Here is a tiny trained network, its code and every weight. The questions are about switching its units off for an input and a class, where a switched-off unit gives its printed mean instead of its output.

import numpy as np


def w(rows, s, z=0):
    codes = np.array(rows[::2]) - 128.0
    scale = np.full(codes.shape[1], s)
    scale[-1] = z or s
    return codes * scale


def norm(h):
    return h / np.sqrt((h * h).mean(-1, keepdims=True) + 1e-5)


def f(y):
    return np.maximum(y, 0)


def log_softmax(a):
    a = a - a.max(-1, keepdims=True)
    return a - np.log(np.exp(a).sum(-1, keepdims=True))


def net(x, mask):
    res = np.array(x, float).reshape(1, 8) / 4 @ E
    u = 0
    for l in range(3):
        y = f(norm(res) @ A[l][:, :-1].T + A[l][:, -1])
        res = res + np.where(mask[u : u + 5], y, B[l][:, -1]) @ B[l][:, :-1]
        u += 5
    return log_softmax(norm(res)[-1] @ U[:, :-1].T + U[:, -1])


A, B = {}, {}
E = w([
[148,138,88,140,115,111,129,140,135,106],'x0',
[116,149,126,120,129,134,133,132,124,116],'x1',
[111,144,123,145,103,119,142,100,137,136],'x2',
[122,128,126,121,127,113,125,124,134,139],'x3',
[21,15,161,81,68,65,94,119,85,24],'x4',
[46,72,55,136,79,190,170,254,105,214],'x5',
[119,136,131,137,133,132,110,132,119,129],'x6',
[56,105,169,239,237,90,159,169,198,108],'x7',
],0.0093)
A[0] = w([
[193,182,105,120,201,98,89,25,55,90,2],'L0N1',
[189,177,206,120,88,115,55,96,17,233,110],'L0N2',
[208,150,77,38,1,154,37,85,6,190,7],'L0N3',
[183,171,132,101,109,114,116,172,59,110,52],'L0N4',
[218,175,120,160,158,185,136,126,142,220,85],'L0N5',
],0.0066,0.0063)
B[0] = w([
[136,107,147,103,170,63,128,80,121,187,192],'L0N1',
[138,153,72,85,133,152,149,141,148,63,214],'L0N2',
[83,67,59,61,142,248,193,100,198,54,253],'L0N3',
[115,117,140,103,139,190,136,108,122,133,148],'L0N4',
[186,255,120,122,124,69,83,213,171,159,233],'L0N5',
],0.0099,0.0066)
A[1] = w([
[76,86,82,146,70,182,177,226,74,216,6],'L1N1',
[66,105,140,218,236,126,139,152,201,125,95],'L1N2',
[165,163,209,95,173,102,124,20,113,72,91],'L1N3',
[76,2,152,123,48,92,90,105,46,57,59],'L1N4',
[119,198,141,184,105,81,136,132,129,84,35],'L1N5',
],0.0099,0.0023)
B[1] = w([
[221,90,111,167,172,25,13,25,58,99,238],'L1N1',
[111,89,63,1,72,222,153,59,217,58,246],'L1N2',
[129,66,94,180,115,120,81,125,34,162,240],'L1N3',
[160,235,169,107,134,130,208,252,120,217,254],'L1N4',
[68,105,80,109,130,130,150,147,107,123,168],'L1N5',
],0.011,0.0083)
A[2] = w([
[105,242,186,102,104,73,148,243,101,124,153],'L2N1',
[174,225,128,187,153,149,118,164,175,217,2],'L2N2',
[158,51,116,170,216,81,66,68,24,164,165],'L2N3',
[174,141,69,98,147,125,104,85,78,184,171],'L2N4',
[127,85,183,116,121,155,109,131,254,89,115],'L2N5',
],0.0086,0.0024)
B[2] = w([
[109,160,160,142,171,148,162,162,125,179,212],'L2N1',
[77,171,252,117,181,179,124,192,66,176,203],'L2N2',
[180,110,134,188,93,84,51,139,113,105,243],'L2N3',
[37,98,153,187,115,81,160,81,126,94,254],'L2N4',
[123,126,116,90,106,174,181,84,132,86,176],'L2N5',
],0.014,0.0091)
U = w([
[97,73,65,23,90,191,171,102,171,85,124],'0',
[108,181,216,125,165,125,167,235,103,246,254],'1',
[138,60,131,230,109,41,62,127,95,130,2],'2',
],0.012,0.00089)

Each question gives the input, the list of numbers given to net, and the class t.
The units are the neurons (one row each of A and B). Each row of codes is followed by its name. A weight is (code - 128) times the scale printed after its matrix; where a second scale follows, it is the last column's (A, B and U).
mask holds one flag per neuron, layer by layer. A switched-off neuron (its flag False) gives its mean, the last column of its row in B, instead of its output. The means were averaged over made-up inputs and are rounded, as every weight is.
A unit's drop is (log p(t) with every unit on - log p(t) with that unit switched off) / (log p(t) with every unit on - log p(t) with every unit switched off).
The circuit of an input: a set's keep is (log p(t) with only the set's units on - log p(t) with every unit switched off) / (log p(t) with every unit on - log p(t) with every unit switched off). Starting from the 12 units with the biggest drops (on a tie, the unit counted first), units are removed one at a time, each time the one whose removal leaves the highest keep (on an exact tie, the one counted first), for as long as the keep stays at least 0.8.
units of the circuit, in order: the units of the circuit, biggest drop first
unit that matters most: the unit with the biggest drop
top k neurons: the k neurons with the biggest drops, biggest first
top k neurons in layer l: the k neurons of layer l with the biggest drops, biggest first
drop when u is switched off: that unit's drop, to one decimal
input [-4,-4,-7,7,-3,-4,-2,0], class 2: top 2 neurons in layer 1 : L1N4, L1N3
input [6,-2,0,-5,6,-5,-6,-4], class 1: top 2 neurons in layer 1 : L1N4, L1N1
input [1,-1,3,-7,-2,7,2,6], class 2: top 4 neurons : L1N1, L0N3, L2N3, L0N2
input [3,4,-5,6,-3,-6,-1,-4], class 2: unit that matters most : L1N3
input [-3,7,-7,0,8,8,-7,3], class 1: top 3 neurons : L1N4, L1N3, L2N1
input [4,-4,6,0,5,1,1,-4], class 1: top 4 neurons : L1N4, L1N2, L2N1, L0N2
input [6,-2,-1,-2,-3,5,-3,4], class 2: top 2 neurons : L1N1, L0N3
input [2,1,-5,-2,7,6,-5,-5], class 1: top 2 neurons : L1N4, L1N2
input [4,2,-8,-6,8,8,-2,6], class 1: top 2 neurons : L1N4, L0N3
input [-1,7,0,-6,2,1,-4,1], class 1: units of the circuit, in order : L1N4, L0N5, L0N3
input [-4,8,-3,-6,-5,-2,-2,5], class 0: top 2 neurons : L1N2, L1N4
input [3,-5,8,-6,6,7,-8,1], class 2: top 2 neurons : L1N1, L2N3
input [7,2,-3,0,1,6,-3,7], class 0: top 2 neurons : L1N2, L1N3
input [0,5,-4,-5,-5,-8,7,-3], class 2: units of the circuit, in order : L1N3
input [3,-7,0,-4,8,2,8,-7], class 1: top 3 neurons : L1N4, L1N2, L2N1
input [1,1,4,7,6,-1,5,4], class 1: top 2 neurons : L1N4, L0N3
input [2,-5,-8,5,4,-6,-5,8], class 0: drop when L1N2 is switched off : 2.1
input [5,8,8,-6,1,4,3,2], class 2: drop when L1N1 is switched off : 5.1
input [-8,4,-4,8,2,7,1,3], class 2: drop when L1N1 is switched off : 2.8
